x =
[[ 27   0   4  -1   8   0   2   3  -5  28   3   3   2]
 [ 13 -18 -13 -18   3 -15  17 -17   6  -2 -15  -8 -16]
 [-13  -5 -17   1 -25  15 -28  -8   0 -10  -9 -21   3]
 [-12 -19 -13 -18  -5  13  14 -16  20 -18 -16 -14 -16]
 [-21   1  -7  -2 -21  31 -16   1  16 -22   1  -9  -1]]
Rows and columns are counted from 0.
row 0 col 0 => 27
row 3 col 1 => -19
row 4 col 9 => -22
row 3 col 2 => -13
row 2 col 4 => -25
row 2 col 6 => -28
row 4 col 4 => -21
row 2 col 1 => -5
row 1 col 0 => 13
row 4 col 7 => 1
row 1 col 6 => 17
row 2 col 7 => -8
row 2 col 3 => 1
row 3 col 3 => -18
row 0 col 10 => 3
row 1 col 2 => -13
row 4 col 2 => -7
row 4 col 6 => -16
row 3 col 0 => -12
row 0 col 9 => 28
row 2 col 5 => 15
row 3 col 10 => -16
row 3 col 4 => -5
row 1 col 10 => -15
row 1 col 1 => -18
row 4 col 8 => 16
row 0 col 5 => 0

arr =
array([[123, 188, 106, 191, 185,  44],
       [117,  88, 158, 144,  88,  79],
       [ 65,  35,  61, 142, 176, 150],
       [105, 121,  98,  10,  51,  52],
       [137,  74, 160, 194,  13, 182],
       [ 49,  77,  93,  59, 194,  36],
       [  8, 128, 169,  50, 147,  49],
       [137,  21,  28,   5, 131, 169]])
arr[0, 0] => 123
arr[7, 5] => 169
arr[5, 0] => 49
arr[:, 1] => [188, 88, 35, 121, 74, 77, 128, 21]
arr[7, 3] => 5
arr[5] => [49, 77, 93, 59, 194, 36]
arr[2, 1] => 35
arr[6, 2] => 169
arr[4, 0] => 137
arr[:, 2] => [106, 158, 61, 98, 160, 93, 169, 28]
arr[3, 5] => 52
arr[0, 1] => 188
arr[4, 1] => 74
arr[3] => [105, 121, 98, 10, 51, 52]
arr[2, 4] => 176
arr[3, 4] => 51
arr[3, 2] => 98
arr[6, 4] => 147
arr[5, 5] => 36
arr[:, 5] => [44, 79, 150, 52, 182, 36, 49, 169]
arr[6, 0] => 8
arr[3, 1] => 121
arr[:, 3] => [191, 144, 142, 10, 194, 59, 50, 5]
arr[1, 2] => 158
arr[6] => [8, 128, 169, 50, 147, 49]

X = [-34 -11  37  -8  10]
X[0] -> -34
X[2] -> 37
X[1] -> -11

data =
[[ 14 -13  27  20 -12 -33   5  21  -2 -10  11]
 [ 19 -31  16  18   3  11   6   2  39  28 -12]
 [ -7  16  32 -10  13  17   9 -33  11   5  29]
 [ 15  21   4  -6 -12  20  13  22   0  -5 -12]
 [  7 -12  28  19  10 -14  13 -33  35 -22  19]
 [ -7 -39   4 -10   0  -1  -5  -5   3  26  11]]
Indices start at 0.
(0, 0)	14
(5, 7)	-5
(2, 6)	9
(4, 8)	35
(4, 2)	28
(1, 3)	18
(5, 10)	11
(2, 5)	17
(2, 9)	5
(3, 5)	20
(5, 9)	26
(3, 1)	21
(2, 1)	16
(0, 8)	-2
(0, 3)	20
(0, 7)	21
(1, 6)	6
(5, 0)	-7
(2, 2)	32
(0, 10)	11
(4, 6)	13
(5, 2)	4
(1, 10)	-12
(0, 5)	-33
(0, 2)	27
(2, 3)	-10
(0, 4)	-12

M =
[[ 16   0 -12  18  23  35   0 -14 -13   4  -4   0 -15]
 [ 14   1   0  37  19 -31 -11  -9  -6   8   0   9  -7]
 [  7  -1 -15   9  35   0  12 -28   5   0  17  -4  12]
 [  9   9   0  39  22   1   0   1   7  16 -14   9 -31]
 [  0   1 -16  13   0  -9  -1 -33   6   0   4   4   4]
 [ 14  -1  -9  12  17 -19   0 -31   0   0  -1  18   8]
 [  3  -8 -12  -1  34   7   2 -33   0   7  15  11   0]]
Indices start at 0.
row 0 col 0	16
row 3 col 2	0
row 2 col 2	-15
row 2 col 11	-4
row 4 col 11	4
row 4 col 1	1
row 3 col 8	7
row 5 col 9	0
row 5 col 8	0
row 6 col 5	7
row 5 col 5	-19
row 6 col 10	15
row 1 col 1	1
row 5 col 0	14
row 2 col 1	-1
row 3 col 4	22
row 3 col 11	9
row 2 col 4	35
row 6 col 9	7
row 3 col 3	39
row 1 col 5	-31
row 1 col 11	9
row 0 col 9	4
row 1 col 0	14
row 6 col 4	34
row 0 col 6	0
row 3 col 6	0
row 6 col 7	-33
row 1 col 2	0
row 5 col 2	-9

B = [[13, 4, -1, -3, 19, 2, -2], [1, 15, -14, -13, 5, 14, 13], [1, -19, 13, 9, 3, -4, -11], [-6, -6, 6, -14, -4, -14, 22], [-4, 9, -11, 9, 19, 15, -13], [6, 29, -8, 6, 1, 8, 5], [0, 3, 6, 18, -1, -12, -4], [-3, 1, 10, -11, 3, -6, 29], [10, 7, -9, -4, 6, 4, -17], [3, 2, -10, -9, -7, 9, 17], [8, -19, 7, -13, 5, 15, -2], [-8, 0, -7, 13, 18, 7, -1]]
Indices start at 0.
(0, 0)	13
(2, 4)	3
(7, 1)	1
(4, 4)	19
(6, 2)	6
(7, 0)	-3
(10, 6)	-2
(2, 6)	-11
(4, 5)	15
(9, 6)	17
(1, 6)	13
(0, 1)	4
(6, 0)	0
(9, 0)	3
(1, 4)	5
(3, 3)	-14
(5, 2)	-8
(10, 0)	8
(1, 0)	1
(5, 1)	29
(11, 5)	7
(1, 1)	15
(4, 0)	-4
(7, 2)	10
(10, 5)	15
(11, 2)	-7
(7, 6)	29
(0, 6)	-2
(9, 5)	9
(6, 5)	-12
(11, 0)	-8

A =
  6.072    9.000    2.150    7.807    6.838   -0.486    6.050    4.877    4.396    3.139    3.011    1.286   -1.646    5.062
  7.262    9.000   -1.505    4.098   -2.614   -3.088    3.054    2.275   -1.931    4.178    6.012    7.565    2.857    1.495
  3.691   17.808   10.680    6.323   14.401   -2.221    0.057    2.926   20.214    5.217    2.511   -2.900    4.144   12.197
-10.592    3.127  -10.034    4.840  -15.848    5.584    7.249   11.380   -1.931   -5.174    6.513    9.658    1.570   -9.206
 -5.831    4.106    3.369   -1.093    3.057   10.788   -1.741   -0.326    7.560   10.413   10.014   -3.947   -1.646   -2.072
  2.501    9.000    4.587   10.032    3.057    2.983    2.455    2.275   -0.349    9.374    4.512    5.472    8.647   -7.423
  6.072   14.872    2.150   -1.093   -2.614   -2.221   -1.141    0.975   10.723   -2.057    2.011   -3.947    3.500   19.331
Indices start at 0.
row 0 col 0 => 6.072
row 4 col 5 => 10.788
row 6 col 4 => -2.614
row 5 col 8 => -0.349
row 2 col 4 => 14.401
row 5 col 12 => 8.647
row 2 col 13 => 12.197
row 5 col 11 => 5.472
row 0 col 9 => 3.139
row 2 col 9 => 5.217
row 1 col 3 => 4.098
row 4 col 8 => 7.560
row 5 col 13 => -7.423
row 6 col 8 => 10.723
row 0 col 5 => -0.486
row 0 col 12 => -1.646
row 1 col 13 => 1.495
row 3 col 7 => 11.380
row 2 col 12 => 4.144
row 1 col 1 => 9.000
row 6 col 2 => 2.150
row 0 col 7 => 4.877
row 5 col 2 => 4.587
row 2 col 3 => 6.323
row 2 col 1 => 17.808
row 6 col 11 => -3.947
row 1 col 4 => -2.614
row 0 col 13 => 5.062
row 0 col 2 => 2.150
row 4 col 3 => -1.093
row 0 col 8 => 4.396
row 6 col 10 => 2.011
row 5 col 4 => 3.057
row 6 col 1 => 14.872
row 6 col 5 => -2.221
